(in the rows, 128 means zero)
[106 157 177 117  88 126 162 116  64 127 136 134 121 156  93 172 158 146
 146 169 193 110 125 132 167 147 114 129 160 142 154 100]
K459
[135 128 124 125 121 141 129 127 187 114 136 177 131 134 131 135 120 133
 125 126 101  99 158 132 137 127 112  80 113 131 130 110]
K277
[110 121 111  96 118 120 124 184 128 126 141 122 134 136 136 186 132  99
 104 120 135 152 129 168  96 137 110 149  82 156  79 156]
K459
[ 97 161 165 130 103 127 166 152  89 108 144 156 130 139  89 166 133 137
 121 145 175  94 123 121 163 156 124 115 109 122 137  77]
K334
[112 113  40 109 142  98  80 152 181  82 114  48 120  83 121 151 160 130
  44 104  76 140 171 121  54 114 104 125  42 126 110 149]
K127
[ 90 121  34 145 137 171  83 113 178  85  88  56 143 105 102 140 150 164
  89  92  75 157 155 107  94 159  83  87 110  98  95 114]
K459
[156 160 117 139 194 112  84  94 114 117 134  82 139 149 118 151 129 164
 157 190 148  99 171 156 130 100 171 161 143  99 146  79]
K459
[161 129  69 135  73 121 147 129 157  73  48  69  76 140  65 161 107 135
 138 156 140 133 168 102 115 179  89  75 143 100 117 156]
K277
[128 159 128 124 106 137 160 126 101 115 148 135 144 138 114 167 179 149
 138 147 162 106 132 107 166 153 133 101 148 128 144 125]
K168
[130 134 119 118 156 150 136 121 189 120 145 198 129 122 132 113 131 143
 116 138 127  96 165 122 156 113 113  92 109 132 129 108]
K918
[152 111  88  55 163 117  93  89 130  67 115  44 177 109 161 183 175 169
 166 191 106 127 187 120 121 150 105 205 155 113 105 141]
K268
[148 119 120 116  86 127 167  94 114  82 117 149 133 141  82 149 157 149
 127 187 157 101 155 104 158 147 111 135 127 120 137 108]
K127
[176  69 106 111 166 175 139 143  79 142 124  96 105 139  70 182 121 139
 124 175 155 122 151 141 106 110 140 153  95 142  92 155]
K127
[157 113 151 110  84 109 175 106  99  88 124 148 101 156  64 161 184 127
 109 182 151 112 136 121 156 157  89 120 147 158 159 130]
K589
[142 140 153 111  70 125 159  89  96  97 124 138 126 145  89 186 174 138
 134 174 149  85 138 113 159 164  97  94 157 133 155 125]
K277
[163 152 127  99 152 112 125 141 127 103  82 127  60 144  78 117 111 100
 102 153 143 132 118 116 153 125 143  45 122 100 115 195]
K168
[158 132 108  90 152 126  98 100 140 152 108 109 136 120 148 162 113 124
 156 183 122 124 126 153 129 140  99 166 143 146 120 175]
K160
[127  81  64  64 145 155 139 123 174 106 100 138 118  94 123 135 153 134
 137 134 111 103 177 112 184 156  38 140 122 146  97 124]
K918
[145 117 130 117 116 133 136 126 170 103 138 177 121 135 124 125 135 136
 120 145 116 110 169 117 137 113 118  83 116 118 128 125]
K127
[120 176 137  90  92 125 150 103 144 119 149 150 121 143 104 164 164 156
 119 160 137 107 144  95 194 149  98 125 133 120 159 109]
K470
[115 142  59  85 144 120  64 124 175 166 124 118 152  92  98 155 172 136
 114 123  82 148 184 121 142 165  37  94  80 123  95 169]
K589
[135  61  72  73 109 143  78  78 111  89   9 154 140 121 109 114 144 114
 125 156 123 173 159 135 122 168 100 113 135 152 101 209]
K334
[157 162  94  93 147 115  82 153  75 134 154  52 170 115 127 192 189 162
 181 162 136  62 178 136 157 151 163 162 119  90 133  95]
K268
[ 80  88  85 159 107 180  86 197 177 124 135 166 202 133  99  95 109 146
 101  97  99 118 165 121 140 140  80  95  72 157 103 118]
K268
[160  95  93  85 139 152 136  95 146  63  80 149 145  94 176 147 147 151
 118 172 121 143 168 119  74 145 132 110 140 140 116 201]
K918
[120 131 125 116 143 151 137 131 190 112 145 204 126 126 132 120 129 140
 111 135 126 101 168 125 148 118 107  83 101 139 128 112]
K918
[160  71  92 139 152  88  89 155 158  66 130  87 128 114 137 101 130 124
 102 135  87 127 176 117  66 120 129  73 125 116 142 167]
K99
[105 144  96 115 122  93 144 156 172  94 117 148 116  92 113 132 135 120
  92 139 130  90 170 122 129 141  73  72  86 138 131 133]
K918
[143 120 129 120 151 140 140 116 171 125 153 176 119 128 134 126 134 141
 131 131 119 121 162 123 138 128 130  90 119 121 134 114]
K99
[130  68  91  31  76 122 133 128 131  79 102 115 152 108 174 145 172 152
 148 144 118 140 170 114 142 171 102 159 147 156 122 153]
K470
[124 138 138 115 149 125 131 138 176 109 150 168 144 128 119 121 135 137
 124 148 105 105 171 129 130 110 112  88 107 130 134 119]
K268
[116  38  88 172 128 135  47 186  82  96  51 147 181 146  87  54  71 128
 102 124 175 126 154 169 111 128 200 106  84 157 101 119]
K334
[129 167 133 128  92 123 164 107 131  90 153 157 156 131 104 177 184 166
 117 166 136 108 156 106 156 174  95 133 127 128 156  89]
K589
[101 106 100 126 143 149 125 164 106 117 118 162 145 135 101 148 102 129
 150 134 145 100 162 166 148 152 134 161  61 135  96  57]
K334
[138 156 120 101 105 117 189  96 141  88 132 147 107 138  93 171 153 150
 121 161 144  99 134  99 173 147 109 147 133 129 146  90]
K830
[120 131 119 126 140 136 133 142 164 108 143 176 134 138 136 112 134 129
 122 121 120 123 146 130 137 121 139  77 110 133 124 127]
K168
[169 136 149 100 103 112 182 122  91 123 158 139 124 138  86 183 196 145
 134 184 163 105 145 119 149 155 113 124 145 145 157 128]
K589
[123 141 129 131 101 133 157 135 105 108 147 145 132 152 107 153 162 123
 137 143 146  92 118 123 173 149 118 113 135 138 141 112]
K168
[137 167 142  85  97 129 159 111 116 116 144 159 117 146  88 174 158 139
 130 186 156  83 125 124 191 166 107 147 113 138 157  92]
K160
[113 131 124 109 138 119 146 120 191 110 140 187 129 123 134 126 109 144
 120 129 113 123 160 124 132 116 113  98 110 140 120 112]
K830
[138  95 132 101 157 140  88  70  40 112  74  61  67 138  97 147 127 138
 156 165 136 160 127 144  83 151 162 147 117 102 119 158]
K99
[122 150 122 119  89 133 170 126 121 111 145 142 131 129  86 171 156 148
 139 167 145  93 144 115 164 175  88 123 122 134 151  91]
K160
[ 98 195 132 137  93 133 156 116 124 108 146 153 138 142 115 166 159 141
 129 140 146 103 118 108 177 164 110 107 124 114 142 105]
K168
[151 168 139 105 112 101 163 107 129  87 150 150 140 123 113 190 195 159
 115 173 135  99 170 112 168 163  94 130 144 129 159 107]
K589
[136 106 105 108 159 144  85 173 148 156 194 150 168 152 114 117 135 121
 138 135 110  81 143 152 165 107 122 129  84 128 113  79]
K459
[137 103  89 129 132 131 109 128 112 139  97 109 114 151  80 158 130  92
 143 131 134 147 130 147 136 145 100 144 125 127  84 150]
K334
[146 122 141 110 144 117 141 128 163 106 140 182 121 129 114 124 142 139
 118 148 113 125 170 132 141 130 106 101 118 136 132 117]
K589
[217 123  52 120 139 108  87 117 154  89 148 109 177 139 108 169 168 140
 154 222  97  92 205 118 123 149 116 123 141 106 150 162]
K160
[124 129  69 108  98 120  77 103 182 115 100  86 163  95 183 160 150 112
 156  99  46 122 144 114 148 174  28 137 170 111 101 168]
K277
[178 153  87  83 135 152 151  51 109 138  79  65  93 129  95 181 198 161
 144 171 172 139 127 117 141 143 149 135 184 113 144 138]
K459
[120 169 141 113 115 131 150 120 120 107 172 137 156 138 101 171 185 151
 132 157 130  84 145 116 162 142 123 141 111 118 145  81]
K268
[114 179 139 135  81 114 175 112 132 105 146 160 118 143  86 184 151 144
  99 149 149  91 125 105 160 146 107 103 124 138 157 106]
K830
[150  88  69  87 103  93  99 120 139 111  61 167 134 112 130 131 153  80
 173 149  94 159 199 135 127 167  51  96 156 132 108 224]
K334
[108 191 163 113  87 120 149 124  91  97 136 145 121 143 126 180 166 136
 131 155 155  97 120 113 173 162 118  93 143 123 155 133]
K168
[121 130 128 109 138 133 141 124 180 108 136 176 134 136 131 119 124 137
 125 145 124 123 155 139 138 118 110  96 124 135 127 102]
K459
[122 132 126 119 137 145 134 126 177 107 137 201 126 125 131 116 134 144
 124 141 131  98 177 121 156 125 107  82 114 134 134 111]
K918
[184  91  94  82 201 126  77 131  68 214 130  84 135 119 102 126 135 128
 197 164 164 114 146 173 149 116 183 177 124 126  99 133]
K160
[139 171 141 107 120 128 129  94 121 109 161 127 180 134 125 193 203 162
 139 167 136 101 160 110 164 144 122 134 162 117 137 123]
K268
[144 132 103  82 153 124 134 116 145  98  84 117 149  97 111 157 128 135
  78 186 124 147 141 130  55 131 130  91  85 141 107 221]
K268
[134 109 126  75 129 114 132 115  80 115  66 125  87 120  86 160 130 124
 155 166 139 146 160 148 155 178  75 152 123 134  97 154]
K589
[152 145 123  91 106 131 145 103 124 110 144 121 135 135  90 179 169 151
 136 194 144 101 142 107 160 166  96 119 143 127 147 127]
K160
[184 116  62  45 138 143 136  99 131 148 141  99 126 108 160 183 196 146
 184 166 116 135 168 112 124 165 109 193 123 122 144 158]
K99
[125 144 140  99 101 125 163 105  98  95 133 114 123 146  96 181 174 145
 136 172 163 101 134 126 167 153 102 136 155 131 142  91]
K459
[127 168 140 137  86 121 132 131 126 113 161 150 149 140 107 179 158 146
 107 152 150  73 145 113 177 139 114 113 114 116 138  96]
K127
[150 103  51 112 142 135 144 146 143 133 141 120 199 101 107 148 103 135
 172 170 112  85 161 130 136 168  86 169  76 110  80 102]
K277
[107  63  96 134  68 166 199 151 114  21  96 136  90 152  84 144 113 151
 137 152 124 179 177  93  93 197  68 188  88 141 137 112]
K99
[134 180 131 103 112 151 143 129 135 152 162 145 144 124 111 172 146 155
 142 163 143  86 123 111 179 166 108 112 119 113 142 103]
K160
[156 105  30 118  99 100 134 131 122  78  49  94 108 120 117  87 130  93
 198 144  93 166 154 105 131 186  80 159 145  89 109 188]
K168
[175  34  91   9 121  97 182 131 109  69  81  44  62 105 100 153 162 128
 129 185 133 153 164 112  88 142 100 118 149 152 117 200]
K470
[116 168 127 143  74 144 175 107 110  96 143 181 128 148  85 171 173 145
 138 166 163  80 150 106 182 171  93 124 123 123 154  87]
K918
[116 156 125  92  99 128 152 114 124 104 150 128 136 131 115 177 160 162
 139 155 130 108 155 102 178 164 106 139 130 108 135  97]
K470
[128 135 139 114 146 134 141 143 176 111 154 173 139 133 114 122 132 135
 120 149 106 105 163 129 128 108 115  92 101 135 135 120]
K268
---
[161  82 186 108 125 103 113 146 127 137 167  96 122  95 131 103  94 162
 110 182 147 152 119 166 139 146 112 130 106 125 147 122]
K410
[131 108 166 181 128 106 128 129 123 150 183 123 101 141 104  89 122 141
 130 153 154 130 105 116  68 104 145 105 146 138 133 235]
K451
[134  87 145  91 122 156 120 156  94 102 137 119 108 174 184 151 146 101
  91 180 115 103 115 148 166 131  48 114 112 110 131 113]
K372
[155  87 175 108 136  80 152 162 189  83 148 119  89 142 119 140 132 113
  91 143 139 162  98 156 112 147  94  45 151  89 139 127]
K412
[164 100 132 116 142 150 126  90 105 102 135 126 116 134 159 125 134 142
 146 155 155 125 140 131 139 126 105  96 165 114 136 144]
K958
[148 102 164 143 139 180  92 112 139 133 207  54  81 135 130 102 167 178
 109 133 150 154 125 153 113 145 123 135 148 139 163 192]
K514
[124 110 157 146 113 160 129 144 106 120 127 101 123 151 141 110 118  95
 115 113 135 148 108 122  89 126  61  89 130 140 128 141]
K971
[145 149 135 148 105 127 155 123 104  98 142 105 108 164 127 129 166  87
 138  92 154 133 107 113  98  96 132  75 152 101 151 205]
K412
[168  38 148 151 124 125 132 122 134 142 168  80  84  95 123  86 107 154
  92 169 162 140 147 144 135 123  83  86 157 112 116 195]
K958
[128 153 100 103  70 148 137  92 121 152 128 121 149  88 123 138 178 179
 124 137 101 162 128 147 115 163 173 171 116 133 134 117]
K921
[164 137 112 110 146 118 127 181 127  95  80 129 115 140 207 125 154  87
 152 139 141 129 101 135 148 126  91  63 100 116 121  96]
K971
[240 107 159  66 131  77 151 169 150  90 104  77 153  85 149 162 159  79
 133 184 137 126  35 143 111  93 115  77 100 124 176 116]
K820
[153 133 153 110 130  69  88 147 117 149 101  95  96 139 175 105 155  80
 171 124 119 148 112 143 108 124 125 100 129 127 146 114]
K921
[150 134 119 129  96  99 139 153 134 139 103 131 144 114 135 134 149  98
 146 129 111 153 107 127  99 119 145 139 121 150 142  99]
K921
[156 147 177 160 131  74 151 132 155 123 142  83  85 130  74 145 166 144
  95 165 126 128  76 126  98 135 153 101 118 152 145 140]
K810
[136 126 164 119 158  79  94 171 123 122  96 134  91 155 179 104 113  60
 148 114 131 140 101 143 115 110  91  94 132 111 130 109]
K410
[126 142  80 145  90 131 129  91  93 142 119 127 107 117 151  89 152 119
 175  85 121 129 158 134 134 102 157 133 134 124 118 175]
K958
[166  84 160 118 151 131  81 134 107 169 168  87 145  78 116  94  78 165
 131 161 172 142 159 125 147 138 120 150 109 120 137 125]
K148
[156 118  97 133 141 159 125 120 135 119 113 101 138  69 106 117 110 145
  87 137 148 136  96 101 116 128 141 111 162 117 100 192]
K810
[ 90 154 211 175  91 135 121 153 152 133 191 100  81 151  71 106 104 146
  84  92 121 165 118 157  80 157 113 118 116 136 159 134]
K820
[143 147 108 145  60 165 164 136  98 158  94  58 169 128 142 141 166  93
 106 108 131 118 130 115 109 110 137 153  91 140 139 184]
K637
[156 126 121 162 130  80 124 129 144 127 161 118 123  75 113  67  82 155
 185 150 184 163 124 112 118 103 188 110 130 141 141 177]
K410
[109 142 108 134 100 131 158 121 106 138  85 142 136 145 150 131 152  87
 132 125 128 132 116 110 112 117  96 107 110 122  93 116]
K971
[183  84 140 156 134 116 136 143 132 131 183 188 156  77 130  99  85 185
 144 137 156 126 173 138 145 106 143 116 105 107 119 208]
K641
[148 116 168 166 142  85 118 170 191 138 167  78  94 147 110 119 131 148
 127 123 148 129 127 141  95 135 123 100 102 132 155  88]
K451
[156 122 155  82 107 136  95 165  98 157 110 116 154 137 188 140 130  66
 142  90 127 146 133 145 138 123 102 156  92 112 150  64]
K514
[111 154 134  99  88 164 117 118  80 143 127 190 134 149 157 156 180 139
 103 127 100 149 102 128 102 137 135 140 109 109 144 150]
K372
[127 112 143 103 158 127 136 133 162  68 142 154  76 143 131 153 140 117
  99 168 155 144  90 114 133 151  94  74 178 110 126 115]
K637
[162 121 156 139 146 121  95 150  93 183 126 173 165 120 167 101 111 138
 106 122 125 137 138 140 142 134  86 150  76 113 111 137]
K641
[203  65 112  99 137  90 137 135 154 121 142  76 160  86 150 131 128 144
 167 199 161 107 147 137 164 110 133 128 119 126 132 102]
K921
[154  79 117 113 146 112 134 154 156 124  89 144 127 131 161 154 149  76
 133 121 142 121 116 107 108  96  81  72 125 103 117  88]
K971
[107 129 139  93 112 123 141  92  98 138 146 230 159 135 117 157 149 148
 113 166  96 135  97 120 113 126 138 170 116 127 111 137]
K372
[154  71 140 114 131  94 132 152 168  76 171  77  70 159 156 128 144 100
 130 172 152 117  94 142 122 118  66  37 146 100 143 125]
K451
[109 144 103 141  93 119 110 113  98 147 143 103  79 132 142  98 162 114
 146 124 129 137 108 119 108 125 150 102 124 121 147 177]
K451
[166 123 143 129  85 140 103 165  83 139 154  74 110 124 160 112 163 104
  88 133 143 163  80 126 120 139 102  94 101 137 188 193]
K637
[111  78 155 191 133 106 111 116 145 185 149  82 103 161 131  74 127 132
 127 139 151 137 157 126  86 117  73  84 120 135 100 178]
K971
[136 130 103 148 120  98 108 144 131 144 121 118 132 136 142 127 124  87
 149 103 151 135 141  94 127 117 118 114 120 117 142  93]
K921
[147 122 122 169 132 115 101 109  82 153 120 120 123 121 125 103 106 111
 130 145 160 125 124  86 111 110 133  82 145 127 130 214]
K810
[151 122 125 111 101 102 107  96 101 135 139  74 116 117 130 129 161 120
 129 147 131 130 100 120 122 123 134  92 122 117 150 162]
K810
[ 91 172 142 152 114 146 146  87  81 132 116 150 101 151 107 125 135 105
 113 158 140 122 104 105 109 125 131 118 150 122 119 186]
K820
[ 95 142 148 136 123 142 143 129 196 116 171 117 103 154 112 142 146 157
 104 111 129 149 144 150 132 159 141 156 122 119 120  99]
K514
[180  98 184 177 111  83 140 167 127 128 121  87  87 164 148 108 120  84
 132 115 140 143 134 144  93 110  74  49 123 135 162 153]
K958
[142 184 146 106  85  96 170 131 107 124 113  94 130 120  98 147 164  98
 102 104 118 153  78 131 131 144 148 138  89 118 145  94]
K412
[140 163 126 107 137 101 125 115 121  64 137 118 118 165 150 151 136  78
 168  99 155 125 103  96 129 119 106  75 149  97 151 111]
K921
[115 143 169 184  97  87 129 140 121 158 161 143 120 141  92 106 109 135
 128 111 120 156 141 128  91 141 139 136 113 153 145 149]
K921
[124  83 181 149 105 157  90 170 140 133 192  90  82 129 113 107 121 174
  25 139 109 162 107 173 114 180  78 100 128 124 142 172]
K810
[140  98 148  81 127  74 127 138 117 139 126 120 129 125 126 137 138  65
  74 140 120 154  64 125 140 135  92 113 115  95 132 122]
K412
[114 127 145 131  75 166 128  91 112 176 122 108 155 130 120 131 163 146
 147 156 123 168 142 129  55 123 164 155 141 144 145 162]
K148
[136  53 167 148 102 163 138 123 166 132 230 100 113  69  80  80  70 191
  94 138 166 178 150 148 103 135 132 128 169 118 111 237]
K514
[ 96 180 185 151 141  89 125 136 122 125 168 187 117 178  94 142 121 123
 113 119 136 147 104 107 109 143 120 131 106 117 134 116]
K148
[187 108  94 122 141  94 149 134 147  98 133 162 127  64 121 122 124 140
 127 141 122 101 115 147 146 110 141  81 106 107 131 216]
K820
[139 127 115 176 154  63 113  85 155 151 143 108  79 119  85  92 140 145
 220 148 158 133 172 104  99 100 170 101 143 154 137 125]
K148
[157 116 196 100 128 105  99 168  77 162 115 113 160 160 191 119 148  78
 139 125 117 126  94 149 108 110  91 129  72 131 141 134]
K971
[159 124 106 149  90 107 116 132  92 172  98  58 110  96 143  95 151  87
 120  92 113 138 121 128 103 117 117 104 114 123 137 211]
K921
[161  23 118 176 102 158  97 107 145 169 220 115 120 105 144  64 134 206
 173 137 165 138 212 157 102  79 155 124 166 128 140 231]
K958
[150 147 130 138 123 112 125 154 100 119  79  73  80 173 195 121 188  50
 191 114 147 115 115 118 112  88 108  56 113 130 148 118]
K971
[159  90 159  91 139  90 145 162 177  79 135 144  86  96 132 128 104 139
  96 155 130 153 116 164 137 169  96  57 141 105 117 142]
K637
[245  99 129  67 132  75  87 195  73 124 115 148 149 113 233 120 161  76
 194 135 134 112  97 145 139  63 104  80  75 105 162 139]
K372
[106 138  95 156 113 135 125  69 131 120 197 144  98 130 111 105 161 185
 116 103 137 134 126 131 113 125 129 113 137  99 126 219]
K410
[106  73 167 142 144 150 126 104 157 152 189 146 137  92  95  76  71 227
 101 177 159 161 162 148 121 167 106 135 139 127  66 145]
K971
[174 115 135  74 143 139 110 194 108  79  83 184  98 146 206 165 149  71
 170 109 121 107 130 139 134  92 100  81 136  94 143  65]
K372
[129 152 120 162 120 140  94 155  98 140 111 150 119 141 149 118 136 113
 132  92 114 120 136 125 115 119 156 118 122 132 141 173]
K810
[124 152 181 114 122  67 134 136 119 171 108 159 145 108  86 146 104 118
  91 161 121 168  98 113 117 167 132 148  79 128 132  75]
K148
[153 101 159 114 153  91 121 184 164  71 108 121  36 178 187 139 135  92
 149 160 149 125 138 146 138 128  68   9 144  91 135  82]
K372
[115 133 156 131  96 175 125 140  98 138 130  89  97 166 147 150 167  88
  79 122 114 143 110 136 129 150 103 143 114 134 166 141]
K514
[163 165 141 126 151 132  72 173  76 173 101 182 153 100 147 111 104  84
 137 103 161 144  95  94 123 106 128 149 105 121 145  73]
K820
[179  96 147 123  93 166 126 166 133 113 149  36  87 128 155 140 177  91
  78 118 131 162  82 143 108 131  87  85 123 128 189 178]
K514
[186  82 157 136 139 126 125 136 102 122 161 108 152 113 148 100  91 129
 140 115 159 112 144 136 138  93 118 120 127 113 135 207]
K958
[151  88 163 126 133 104 111 141 134 129 155 132  66 146 138 134 165 112
 102 159 125 116 110 158 119 120  74  70 129 103 151 138]
K820
[178  65 151 163 146 122 127 129 133 167 167 139 183  83 119  87  81 166
 141 157 153 124 159 127 122  90 132 161 113 138 109 199]
K641
[154  96  91 151  58 124 141 168  97 169 126 111 153 122 150 128 144  71
 138 146 149 126 112  96 101  78 124 125  98 135 154 122]
K451
[126 119 119 148  98 127 104 101  80 162 128 132 129 141 124 130 134 108
 135 113 126 113 150 110 110 109 112 118 129 123 130 134]
K810
[168 156 128 136 140  91 109 128  83 126 147 141 146 134 144 114 129 109
 177 118 151 118 123 107 128  98 134 107  95 118 150 184]
K148
